Below is a small trained network, with its code and all its weights. Each question gives an input and a target symbol and asks what happens when units are switched off, that is, made to give their printed mean instead of their output.

import numpy as np


def w(rows, s, z=0):
    codes = np.array(rows[::2]) - 128.0
    scale = np.full(codes.shape[1], s)
    scale[-1] = z or s
    return codes * scale


def f(y):
    return np.maximum(y, 0)


def softmax(a):
    e = np.exp(a - a.max(-1, keepdims=True))
    return e / e.sum(-1, keepdims=True)


def log_softmax(a):
    a = a - a.max(-1, keepdims=True)
    return a - np.log(np.exp(a).sum(-1, keepdims=True))


def net(x, mask):
    ids = ['αβδεθπτψ'.index(c) for c in x.split()]
    T = len(ids)
    res = E[ids] + P[:T]
    u = 0
    for l in range(2):
        r = res
        for j in range(3):
            rows = slice(2 * j, 2 * j + 2)
            q, k, v = (r @ M[l][rows].T for M in (Q, K, V))
            z = softmax(np.where(np.tri(T) > 0, q @ k.T / 2**0.5, -1e9)) @ v
            o = O[l][rows]
            res = res + np.where(mask[u + j], z, o[:, -1]) @ o[:, :-1]
        u += 3
        y = f(res @ A[l][:, :-1].T + A[l][:, -1])
        res = res + np.where(mask[u : u + 12], y, B[l][:, -1]) @ B[l][:, :-1]
        u += 12
    return log_softmax(res[-1] @ U[:, :-1].T + U[:, -1])


Q, K, V, O, A, B = {}, {}, {}, {}, {}, {}
E = w([
[187,133,83,139,118,157,79,107,151,98,173],'α',
[171,131,62,151,108,187,81,103,167,81,171],'β',
[202,128,99,136,130,129,81,107,128,118,168],'δ',
[146,132,116,177,121,78,113,135,129,81,138],'ε',
[234,126,134,176,161,254,221,139,141,122,200],'θ',
[141,153,158,95,73,67,161,47,56,113,134],'π',
[135,30,108,97,160,156,153,18,183,170,128],'τ',
[88,78,145,178,34,93,158,69,128,230,198],'ψ',
],0.016)
P = w([
[217,130,84,117,142,135,97,179,90,254,42],'0',
[191,88,205,143,81,124,75,136,162,106,109],'1',
[129,152,67,166,110,178,103,128,101,142,50],'2',
[182,93,192,140,90,105,109,118,176,120,123],'3',
[101,141,75,163,137,156,120,130,93,127,69],'4',
[184,95,175,127,98,90,131,97,183,132,143],'5',
[83,125,75,145,159,135,139,138,82,126,88],'6',
[175,92,165,114,107,73,153,88,186,132,162],'7',
[47,104,59,121,145,129,133,157,81,95,107],'8',
[157,89,143,103,100,65,172,73,194,124,179],'9',
[20,82,48,99,147,112,138,172,73,88,124],'10',
[164,83,129,87,112,57,195,67,194,127,203],'11',
],0.015)
Q[0] = w([
[154,73,249,131,36,132,170,163,29,114,157],'0.h1',
[81,176,171,95,185,180,142,224,241,175,190],'0.h1',
[97,244,106,93,115,64,81,164,132,185,132],'0.h2',
[85,160,27,115,160,254,190,162,122,191,102],'0.h2',
[189,89,100,176,97,61,160,111,180,106,139],'0.h3',
[59,185,157,95,182,176,95,213,77,169,29],'0.h3',
],0.0065)
K[0] = w([
[88,144,170,140,108,111,241,172,26,125,176],'0.h1',
[208,93,93,164,116,234,155,131,164,122,139],'0.h1',
[165,160,152,102,78,119,99,120,100,126,65],'0.h2',
[143,74,121,107,145,218,120,148,142,110,115],'0.h2',
[123,132,83,94,133,104,174,107,155,116,224],'0.h3',
[207,138,135,204,104,145,8,135,124,156,1],'0.h3',
],0.0087)
V[0] = w([
[147,2,85,196,154,132,96,104,151,143,97],'0.h1',
[155,138,128,136,157,204,200,210,189,111,180],'0.h1',
[135,136,124,80,115,230,90,86,121,165,237],'0.h2',
[132,214,161,55,87,144,56,72,85,126,118],'0.h2',
[202,146,93,122,104,86,33,144,189,157,94],'0.h3',
[153,63,189,83,94,200,124,100,45,191,66],'0.h3',
],0.0053)
O[0] = w([
[156,115,167,138,142,203,254,160,120,142,142,135],'0.h1',
[116,72,163,126,107,9,98,107,25,101,70,2],'0.h1',
[58,152,101,41,79,145,84,199,230,124,100,165],'0.h2',
[115,121,155,121,93,114,215,160,137,90,81,146],'0.h2',
[95,200,120,109,183,161,73,128,199,129,158,155],'0.h3',
[81,128,138,129,124,176,189,236,181,143,111,249],'0.h3',
],0.0074,0.0043)
A[0] = w([
[140,212,158,86,113,36,68,80,188,135,16,3],'0.n1',
[128,143,152,82,97,133,182,122,187,105,168,125],'0.n2',
[78,135,142,185,149,139,124,143,6,84,40,134],'0.n3',
[129,175,197,71,103,116,118,89,144,72,140,103],'0.n4',
[111,143,132,173,125,121,140,129,61,76,131,113],'0.n5',
[139,150,118,110,152,132,183,162,110,146,187,144],'0.n6',
[115,134,165,87,107,118,132,128,143,176,98,96],'0.n7',
[153,65,156,136,90,126,113,141,147,83,131,118],'0.n8',
[106,180,170,117,97,84,186,122,150,93,114,114],'0.n9',
[184,126,111,152,129,134,103,147,151,110,210,145],'0.n10',
[147,75,135,103,72,113,140,135,119,135,56,142],'0.n11',
[131,171,178,134,199,87,57,80,160,91,150,95],'0.n12',
],0.012,0.024)
B[0] = w([
[128,122,41,220,110,85,156,50,247,82,194,128],'0.n1',
[153,97,165,122,153,97,124,113,101,145,123,252],'0.n2',
[129,125,177,137,117,102,189,95,130,43,108,158],'0.n3',
[146,107,129,112,102,177,151,138,100,193,111,169],'0.n4',
[136,106,145,127,126,98,128,131,113,164,97,139],'0.n5',
[97,99,105,127,85,127,85,128,140,105,107,225],'0.n6',
[170,126,84,152,112,139,150,133,104,158,120,136],'0.n7',
[157,139,148,115,131,97,129,116,155,120,125,173],'0.n8',
[160,101,149,128,129,146,130,87,103,140,118,189],'0.n9',
[134,88,136,120,100,129,101,95,133,160,105,234],'0.n10',
[123,153,106,155,147,134,99,85,153,158,137,175],'0.n11',
[158,71,84,139,126,174,75,57,138,187,116,131],'0.n12',
],0.015,0.011)
Q[1] = w([
[101,136,170,137,124,101,151,184,133,165,235],'1.h1',
[104,196,46,120,118,141,157,174,112,83,128],'1.h1',
[121,179,131,136,76,92,127,164,96,110,120],'1.h2',
[94,222,111,133,123,109,159,179,149,122,153],'1.h2',
[100,83,147,149,45,157,153,143,59,144,80],'1.h3',
[174,4,252,114,90,85,124,66,155,158,156],'1.h3',
],0.012)
K[1] = w([
[112,157,179,196,55,165,146,132,200,188,151],'1.h1',
[108,192,146,143,179,224,87,179,91,104,85],'1.h1',
[175,159,171,128,116,91,128,118,142,134,149],'1.h2',
[253,149,177,164,78,138,167,142,204,200,106],'1.h2',
[81,63,81,136,123,72,121,159,154,57,158],'1.h3',
[71,72,82,49,138,68,179,70,90,136,219],'1.h3',
],0.011)
V[1] = w([
[84,121,158,99,84,157,118,154,147,138,147],'1.h1',
[86,115,120,186,58,99,145,99,146,177,181],'1.h1',
[160,96,162,127,94,95,135,105,183,145,202],'1.h2',
[205,136,126,86,157,137,131,129,150,109,118],'1.h2',
[81,112,125,93,244,144,157,98,155,156,97],'1.h3',
[134,183,134,70,100,95,160,148,56,145,146],'1.h3',
],0.011)
O[1] = w([
[104,142,167,183,102,145,207,102,128,73,131,112],'1.h1',
[87,239,182,137,132,195,117,213,173,139,105,248],'1.h1',
[123,174,116,132,71,245,61,160,179,211,166,102],'1.h2',
[133,3,118,51,94,113,97,52,65,171,122,93],'1.h2',
[78,157,163,145,230,244,96,91,102,44,195,94],'1.h3',
[139,26,207,226,76,84,129,176,225,93,17,31],'1.h3',
],0.0065,0.011)
A[1] = w([
[133,145,130,118,71,147,127,92,81,177,176,151],'1.n1',
[135,204,89,176,196,125,165,184,119,42,188,53],'1.n2',
[160,104,53,96,161,112,99,53,147,150,93,169],'1.n3',
[88,182,102,122,137,186,203,190,202,147,55,83],'1.n4',
[113,127,153,110,164,193,96,216,162,227,159,13],'1.n5',
[73,155,22,142,109,194,71,125,122,245,147,54],'1.n6',
[66,171,76,145,111,252,153,160,179,188,127,50],'1.n7',
[119,31,53,144,111,159,162,155,145,160,80,116],'1.n8',
[132,165,191,255,67,142,112,119,192,190,97,113],'1.n9',
[136,184,90,121,59,182,105,172,155,219,209,176],'1.n10',
[96,169,84,118,74,207,101,244,131,229,118,2],'1.n11',
[64,194,6,107,91,203,127,127,144,199,143,185],'1.n12',
],0.0089,0.0088)
B[1] = w([
[94,122,97,115,174,117,83,178,152,108,172,227],'1.n1',
[98,156,213,26,94,112,205,173,16,90,84,130],'1.n2',
[121,156,121,140,80,79,118,160,67,64,121,222],'1.n3',
[71,72,57,146,145,108,62,111,126,111,162,155],'1.n4',
[134,172,134,132,91,159,132,200,111,133,154,168],'1.n5',
[81,2,167,87,133,111,155,79,179,119,56,220],'1.n6',
[164,134,133,74,112,52,168,144,91,156,142,193],'1.n7',
[154,200,119,138,171,105,97,77,178,129,98,162],'1.n8',
[150,134,136,128,106,211,140,96,122,102,127,227],'1.n9',
[131,157,83,109,193,110,163,157,171,110,83,244],'1.n10',
[173,98,139,122,148,100,110,87,114,47,146,193],'1.n11',
[136,170,150,251,78,159,82,119,112,182,119,252],'1.n12',
],0.0098,0.018)
U = w([
[67,145,115,167,23,184,71,208,71,137,150,252],'α',
[53,138,114,2,84,154,191,109,105,1,56,152],'β',
[97,143,144,61,112,130,99,123,134,103,111,29],'δ',
[114,126,128,138,203,92,100,44,177,175,79,100],'ε',
[158,179,149,91,114,19,121,138,145,138,177,91],'θ',
[164,106,231,135,82,123,77,113,121,134,154,135],'π',
[103,145,179,119,199,129,83,75,132,75,162,112],'τ',
[125,193,170,78,153,155,132,164,177,129,80,157],'ψ',
],0.006,0.0048)

Each question gives the input, a string of symbols that net reads in full, and the target symbol t.
The units are the heads (2 rows each of Q, K, V and O) and the neurons (one row each of A and B). Each row of codes is followed by its name. A weight is (code - 128) times the scale printed after its matrix; where a second scale follows, it is the last column's (O, A, B and U).
mask holds one flag per unit, layer by layer, with each layer's heads first. A switched-off unit (its flag False) gives its mean, the last column of its rows in O or B, instead of its output. The means were averaged over made-up inputs and are rounded, as every weight is.
A unit's drop is (log p(t) with every unit on - log p(t) with that unit switched off) / (log p(t) with every unit on - log p(t) with every unit switched off).
The circuit of an input: a set's keep is (log p(t) with only the set's units on - log p(t) with every unit switched off) / (log p(t) with every unit on - log p(t) with every unit switched off). Starting from the 12 units with the biggest drops (on a tie, the unit counted first), units are removed one at a time, each time the one whose removal leaves the highest keep (on an exact tie, the one counted first), for as long as the keep stays at least 0.8.
circuit, biggest first: the units of the circuit, biggest drop first
most important unit: the unit with the biggest drop
top k neurons: the k neurons with the biggest drops, biggest first
top k neurons in layer l: the k neurons of layer l with the biggest drops, biggest first
heads that matter: for each layer, one digit per head in row order, 1 if its drop is at least 0.15 and else 0, layers parted by /
input θ τ α ε, target τ: circuit, biggest first : [1.h3 0.n11]
input ψ ψ ε π δ π β, target ε: top 3 neurons : [1.n6 1.n12 0.n3]
input α τ π ε δ ε β ψ θ, target ε: circuit, biggest first : [0.h2 1.n6 0.n10 1.n8]
input α ψ ε ε θ θ ε, target β: circuit, biggest first : [0.n3 1.n12]
input θ π ψ ε θ ε ψ ψ, target ψ: circuit, biggest first : [1.n10 1.h1]
input ε β ψ β α, target ε: circuit, biggest first : [1.n6 1.n12 1.n10 1.h3]
input ε θ α τ ψ β δ θ α ε, target θ: circuit, biggest first : [1.h3 1.n6 1.n9]
input ε τ θ θ π θ θ τ τ ψ π ε, target ψ: circuit, biggest first : [1.h1]
input τ ψ ψ ε τ ε α θ θ ε π, target ε: top 3 neurons in layer 1 : [1.n12 1.n6 1.n10]
input ψ π α, target ε: heads that matter : 000 / 000
input ε π π ψ π δ θ ψ ε, target α: circuit, biggest first : [0.n2 0.n3 1.n6 1.n10]
input π π β ε ε β π β θ β π β, target π: circuit, biggest first : [1.h3 1.n10]
input ε π π π π ε ε δ, target ε: heads that matter : 001 / 001
input π ε α τ π ε ε π, target π: circuit, biggest first : [1.h3 1.n10]
input τ τ θ τ θ δ π π β τ, target τ: circuit, biggest first : [1.h3]
input π τ θ θ π, target α: top 3 neurons : [0.n2 0.n10 0.n4]
input π π π τ θ α θ, target α: circuit, biggest first : [1.h3 1.n12]
input τ θ β ε, target θ: heads that matter : 101 / 011
input δ ε ψ, target ε: circuit, biggest first : [1.n6 1.n10]
input ε π ε δ θ θ β θ, target θ: heads that matter : 100 / 001
input ψ θ τ ψ θ π, target ψ: circuit, biggest first : [1.h1 0.n4 1.n10]
input ψ ψ π, target ε: heads that matter : 100 / 010
input δ ε θ π ε, target α: circuit, biggest first : [0.n2 0.n3 1.n10 1.n6]
input δ θ π π π ψ π θ ψ ε ψ, target β: top 3 neurons : [1.n6 1.n10 1.n11]
input ε π π π ε ε π θ π τ π β, target τ: most important unit : 0.n2
input π π π δ π π π ε π π θ, target ε: top 2 neurons : [1.n12 1.n6]
input θ π π δ ε τ β, target ε: heads that matter : 010 / 000
input θ π ε θ θ, target β: most important unit : 0.h1
input π β τ π, target τ: top 2 neurons : [0.n4 0.n9]
input π ε ψ θ, target ψ: top 2 neurons : [1.n10 1.n12]
